Here is a tiny trained network, its code and every weight. The questions are about switching its units off for an input and a class, where a switched-off unit gives its printed mean instead of its output.

import numpy as np


def w(rows, s, z=0):
    codes = np.array(rows[::2]) - 128.0
    scale = np.full(codes.shape[1], s)
    scale[-1] = z or s
    return codes * scale


def norm(h):
    return h / np.sqrt((h * h).mean(-1, keepdims=True) + 1e-5)


def f(y):
    return y / 2 * (1 + np.tanh(0.7978845608 * (y + 0.044715 * y**3)))


def log_softmax(a):
    a = a - a.max(-1, keepdims=True)
    return a - np.log(np.exp(a).sum(-1, keepdims=True))


def net(x, mask):
    res = np.array(x, float).reshape(1, 6) / 4 @ E
    u = 0
    for l in range(2):
        y = f(norm(res) @ A[l][:, :-1].T + A[l][:, -1])
        res = res + np.where(mask[u : u + 7], y, B[l][:, -1]) @ B[l][:, :-1]
        u += 7
    return log_softmax(norm(res)[-1] @ U[:, :-1].T + U[:, -1])


A, B = {}, {}
E = w([
[81,182,118,151,159,164,96,144,181,108,166],'x0',
[215,155,123,61,108,146,136,94,253,42,89],'x1',
[111,179,86,39,167,114,45,172,102,166,44],'x2',
[87,121,137,67,79,116,130,167,73,130,154],'x3',
[172,167,135,145,99,119,16,114,132,146,168],'x4',
[147,204,177,127,140,103,154,145,63,116,116],'x5',
],0.016)
A[0] = w([
[91,119,98,202,171,135,35,116,128,198,145,129],'0.n1',
[60,249,81,108,103,161,22,165,157,114,213,105],'0.n2',
[99,4,127,138,85,139,197,133,72,133,132,2],'0.n3',
[61,140,73,112,166,130,53,166,57,214,86,97],'0.n4',
[121,101,129,93,141,70,167,104,134,92,65,53],'0.n5',
[59,83,142,136,76,179,90,172,125,152,201,81],'0.n6',
[86,194,99,84,184,124,89,161,107,202,80,49],'0.n7',
],0.011,0.013)
B[0] = w([
[97,221,194,98,98,229,109,167,146,200,36,219],'0.n1',
[49,194,93,156,42,137,65,199,86,62,189,220],'0.n2',
[133,81,21,115,57,162,90,30,136,111,228,160],'0.n3',
[171,84,200,119,248,163,145,174,110,75,125,246],'0.n4',
[78,188,95,134,48,181,183,144,103,149,131,139],'0.n5',
[194,111,75,139,38,44,216,168,114,181,159,170],'0.n6',
[154,78,105,100,162,88,113,180,168,24,90,192],'0.n7',
],0.011)
A[1] = w([
[192,144,84,134,110,119,58,132,218,128,92,136],'1.n1',
[136,153,238,249,140,123,123,107,67,126,208,126],'1.n2',
[91,149,78,174,148,162,117,85,231,98,183,94],'1.n3',
[136,152,132,107,144,73,82,135,33,161,111,3],'1.n4',
[62,56,149,126,133,151,132,172,31,236,143,88],'1.n5',
[110,27,106,155,132,134,136,100,149,112,190,65],'1.n6',
[108,115,128,189,140,207,188,113,218,112,145,115],'1.n7',
],0.015,0.0052)
B[1] = w([
[134,160,120,129,75,127,91,53,122,225,180,226],'1.n1',
[135,153,79,180,64,138,183,195,188,149,123,234],'1.n2',
[110,176,180,154,71,161,226,160,71,155,115,227],'1.n3',
[125,169,171,129,156,149,159,158,182,109,77,172],'1.n4',
[91,157,164,75,99,126,165,2,21,148,121,254],'1.n5',
[136,101,52,117,110,62,60,99,180,154,165,205],'1.n6',
[143,104,154,139,215,75,140,165,161,115,74,238],'1.n7',
],0.016,0.0098)
U = w([
[96,180,138,134,76,160,156,169,89,132,124,254],'0',
[168,111,127,174,109,99,167,166,208,163,124,118],'1',
[121,68,176,101,238,118,151,140,108,81,83,170],'2',
[143,141,139,95,73,127,83,37,101,188,145,217],'3',
[129,18,35,141,89,70,122,105,109,121,191,35],'4',
[193,86,133,137,160,165,55,128,141,148,107,7],'5',
[94,156,137,104,153,164,4,212,139,60,138,63],'6',
],0.025,0.0057)

Each question gives the input, the list of numbers given to net, and the class t.
The units are the neurons (one row each of A and B). Each row of codes is followed by its name. A weight is (code - 128) times the scale printed after its matrix; where a second scale follows, it is the last column's (A, B and U).
mask holds one flag per neuron, layer by layer. A switched-off neuron (its flag False) gives its mean, the last column of its row in B, instead of its output. The means were averaged over made-up inputs and are rounded, as every weight is.
A unit's drop is (log p(t) with every unit on - log p(t) with that unit switched off) / (log p(t) with every unit on - log p(t) with every unit switched off).
The circuit of an input: a set's keep is (log p(t) with only the set's units on - log p(t) with every unit switched off) / (log p(t) with every unit on - log p(t) with every unit switched off). Starting from the 12 units with the biggest drops (on a tie, the unit counted first), units are removed one at a time, each time the one whose removal leaves the highest keep (on an exact tie, the one counted first), for as long as the keep stays at least 0.8.
units of the circuit, in order: the units of the circuit, biggest drop first
top k neurons: the k neurons with the biggest drops, biggest first
top k neurons in layer l: the k neurons of layer l with the biggest drops, biggest first
input [3,3,-5,-8,-7,0], class 2: units of the circuit, in order : [1.n7]
input [-2,8,-4,5,2,-6], class 3: top 2 neurons : [1.n1, 0.n4]
input [2,-7,-8,-1,-5,7], class 4: units of the circuit, in order : [0.n1, 1.n6, 0.n3]
input [3,8,4,6,-4,6], class 6: top 2 neurons : [1.n3, 1.n5]
input [4,-1,-8,3,-8,-4], class 4: top 2 neurons in layer 0 : [0.n3, 0.n1]
input [3,-4,-6,-1,-1,-2], class 1: top 2 neurons in layer 0 : [0.n2, 0.n1]
input [8,5,-8,6,2,-3], class 1: top 2 neurons in layer 0 : [0.n1, 0.n6]
input [-3,-7,6,-1,8,-6], class 6: top 4 neurons : [0.n4, 0.n7, 1.n3, 0.n2]
input [-4,-8,4,1,-6,-3], class 3: top 2 neurons : [1.n5, 0.n3]
input [-5,-7,-8,1,3,2], class 3: top 3 neurons : [1.n5, 0.n7, 1.n7]
input [-2,-2,1,-6,-1,0], class 2: top 2 neurons in layer 0 : [0.n2, 0.n6]
input [1,-4,-5,-3,-3,-2], class 1: top 3 neurons : [1.n7, 1.n3, 1.n2]
input [1,-6,-3,-2,3,-8], class 3: top 2 neurons : [1.n5, 0.n1]
input [-3,-7,-8,-7,1,7], class 1: units of the circuit, in order : [1.n2]
input [-5,-7,6,6,5,-4], class 2: top 2 neurons in layer 0 : [0.n4, 0.n7]
input [0,-3,2,3,6,-8], class 0: top 2 neurons in layer 1 : [1.n1, 1.n6]
input [-6,6,-8,3,-5,-8], class 4: top 3 neurons in layer 1 : [1.n6, 1.n2, 1.n4]
input [-8,4,8,-7,-6,-4], class 3: top 2 neurons : [1.n1, 0.n4]
input [-2,-5,-7,-6,-1,-1], class 1: top 2 neurons : [1.n2, 1.n7]
input [-8,0,-2,7,-6,-1], class 4: units of the circuit, in order : [0.n3]
input [5,0,-6,1,-8,-3], class 1: top 2 neurons : [1.n7, 1.n3]
input [8,-6,5,1,0,3], class 6: top 2 neurons : [0.n7, 0.n2]
input [-6,-3,2,-1,-5,3], class 3: top 3 neurons : [1.n5, 0.n3, 1.n7]
